Below are the code and all the weights of a small trained network. Each question names an input and a target symbol and asks about switching units off, where a switched-off unit gives its printed mean instead of its output.

import numpy as np


def w(rows, s, z=0):
    codes = np.array(rows[::2]) - 128.0
    scale = np.full(codes.shape[1], s)
    scale[-1] = z or s
    return codes * scale


def norm(h):
    return h / np.sqrt((h * h).mean(-1, keepdims=True) + 1e-5)


def softmax(a):
    e = np.exp(a - a.max(-1, keepdims=True))
    return e / e.sum(-1, keepdims=True)


def log_softmax(a):
    a = a - a.max(-1, keepdims=True)
    return a - np.log(np.exp(a).sum(-1, keepdims=True))


def net(x, mask):
    ids = ['δεημσψ'.index(c) for c in x.split()]
    T = len(ids)
    res = E[ids] + P[:T]
    u = 0
    for l in range(2):
        r = norm(res)
        for j in range(3):
            rows = slice(2 * j, 2 * j + 2)
            q, k, v = (r @ M[l][rows].T for M in (Q, K, V))
            z = softmax(np.where(np.tri(T) > 0, q @ k.T / 2**0.5, -1e9)) @ v
            o = O[l][rows]
            res = res + np.where(mask[u + j], z, o[:, -1]) @ o[:, :-1]
        u += 3
    return log_softmax(norm(res)[-1] @ U[:, :-1].T + U[:, -1])


Q, K, V, O = {}, {}, {}, {}
E = w([
[179,195,179],'δ',
[134,251,145],'ε',
[132,172,154],'η',
[153,168,156],'μ',
[131,252,145],'σ',
[119,239,144],'ψ',
],0.0035)
P = w([
[103,113,140],'0',
[89,118,122],'1',
[120,116,254],'2',
[107,143,143],'3',
[123,86,93],'4',
[164,74,200],'5',
[98,158,152],'6',
[156,95,92],'7',
[133,92,196],'8',
],0.0094)
Q[0] = w([
[59,90,102],'L0H1',
[111,255,166],'L0H1',
[4,181,179],'L0H2',
[234,108,97],'L0H2',
[15,199,120],'L0H3',
[135,41,6],'L0H3',
],0.0075)
K[0] = w([
[189,86,68],'L0H1',
[111,155,128],'L0H1',
[157,167,148],'L0H2',
[119,76,83],'L0H2',
[132,145,255],'L0H3',
[68,174,66],'L0H3',
],0.0095)
V[0] = w([
[158,224,208],'L0H1',
[57,173,184],'L0H1',
[49,155,3],'L0H2',
[74,46,51],'L0H2',
[67,224,29],'L0H3',
[162,172,167],'L0H3',
],0.0044)
O[0] = w([
[72,129,110,241],'L0H1',
[52,117,132,252],'L0H1',
[49,134,160,72],'L0H2',
[75,64,142,57],'L0H2',
[104,253,211,72],'L0H3',
[144,141,79,162],'L0H3',
],0.0046,0.0039)
Q[1] = w([
[183,127,50],'L1H1',
[227,104,254],'L1H1',
[113,112,105],'L1H2',
[220,66,119],'L1H2',
[133,71,210],'L1H3',
[24,98,68],'L1H3',
],0.0096)
K[1] = w([
[3,175,82],'L1H1',
[189,129,81],'L1H1',
[126,140,112],'L1H2',
[193,52,39],'L1H2',
[158,74,81],'L1H3',
[95,95,179],'L1H3',
],0.011)
V[1] = w([
[138,173,43],'L1H1',
[58,126,1],'L1H1',
[105,49,78],'L1H2',
[181,94,128],'L1H2',
[105,199,72],'L1H3',
[166,97,67],'L1H3',
],0.0074)
O[1] = w([
[159,136,54,115],'L1H1',
[171,63,86,212],'L1H1',
[162,233,103,128],'L1H2',
[74,189,135,3],'L1H2',
[241,198,4,238],'L1H3',
[80,139,105,45],'L1H3',
],0.0038,0.0021)
U = w([
[255,133,45,247],'δ',
[95,185,135,27],'ε',
[12,37,138,114],'η',
[83,26,94,33],'μ',
[96,200,145,108],'σ',
[64,178,160,227],'ψ',
],0.0088,0.0012)

Each question gives the input, a string of symbols that net reads in full, and the target symbol t.
The units are the heads (2 rows each of Q, K, V and O). Each row of codes is followed by its name. A weight is (code - 128) times the scale printed after its matrix; where a second scale follows, it is the last column's (O and U).
mask holds one flag per head, layer by layer. A switched-off head (its flag False) gives its mean, the last column of its rows in O, instead of its output. The means were averaged over made-up inputs and are rounded, as every weight is.
A unit's drop is (log p(t) with every unit on - log p(t) with that unit switched off) / (log p(t) with every unit on - log p(t) with every unit switched off).
The circuit of an input: a set's keep is (log p(t) with only the set's units on - log p(t) with every unit switched off) / (log p(t) with every unit on - log p(t) with every unit switched off). Starting from all 6 units, units are removed one at a time, each time the one whose removal leaves the highest keep (on an exact tie, the one counted first), for as long as the keep stays at least 0.8.
circuit, biggest first: the units of the circuit, biggest drop first
most important unit: the unit with the biggest drop
heads that matter: for each layer, one digit per head in row order, 1 if its drop is at least 0.15 and else 0, layers parted by /
input η ψ μ δ, target δ: circuit, biggest first	(L0H3)
input δ δ ε, target δ: heads that matter	111 / 101
input ψ ψ δ σ δ, target ψ: circuit, biggest first	(L0H2 L0H3 L1H1)
input ε η η δ μ, target η: heads that matter	011 / 001
input δ μ μ δ δ μ δ δ ε, target δ: heads that matter	011 / 100
input μ ψ η ε σ, target ψ: circuit, biggest first	(L0H3 L0H2)
input η ψ δ σ ψ, target ψ: circuit, biggest first	(L0H2 L0H3)
input δ δ μ η ψ δ μ μ, target ψ: heads that matter	011 / 100
input δ ε ε δ δ η ψ δ ψ, target δ: circuit, biggest first	(L0H3 L0H2 L1H1)
input μ δ δ σ η ψ η, target η: circuit, biggest first	(L1H3 L0H3)
input η η δ η ψ δ μ, target μ: circuit, biggest first	(L0H3 L1H3)
input δ ψ δ μ δ μ ψ δ μ, target δ: circuit, biggest first	(L0H3 L0H2 L1H1 L1H2)
input δ η δ δ δ, target η: circuit, biggest first	(L0H2 L1H3)
input δ δ ψ δ μ δ δ δ, target μ: circuit, biggest first	(L0H2)
input δ δ σ ψ μ ε ψ ε, target μ: heads that matter	011 / 011
input μ σ η δ μ δ ψ δ, target μ: circuit, biggest first	(L1H3 L0H2)
input δ δ δ δ δ η η δ σ, target δ: heads that matter	011 / 100
input ε ε η δ η η δ δ, target η: heads that matter	011 / 000
input η μ δ μ η δ η σ, target η: heads that matter	011 / 001
input η δ δ η η η δ ψ, target η: most important unit	L0H2
input δ δ σ δ δ ε δ δ η, target δ: heads that matter	111 / 110
input δ η σ, target δ: heads that matter	111 / 101
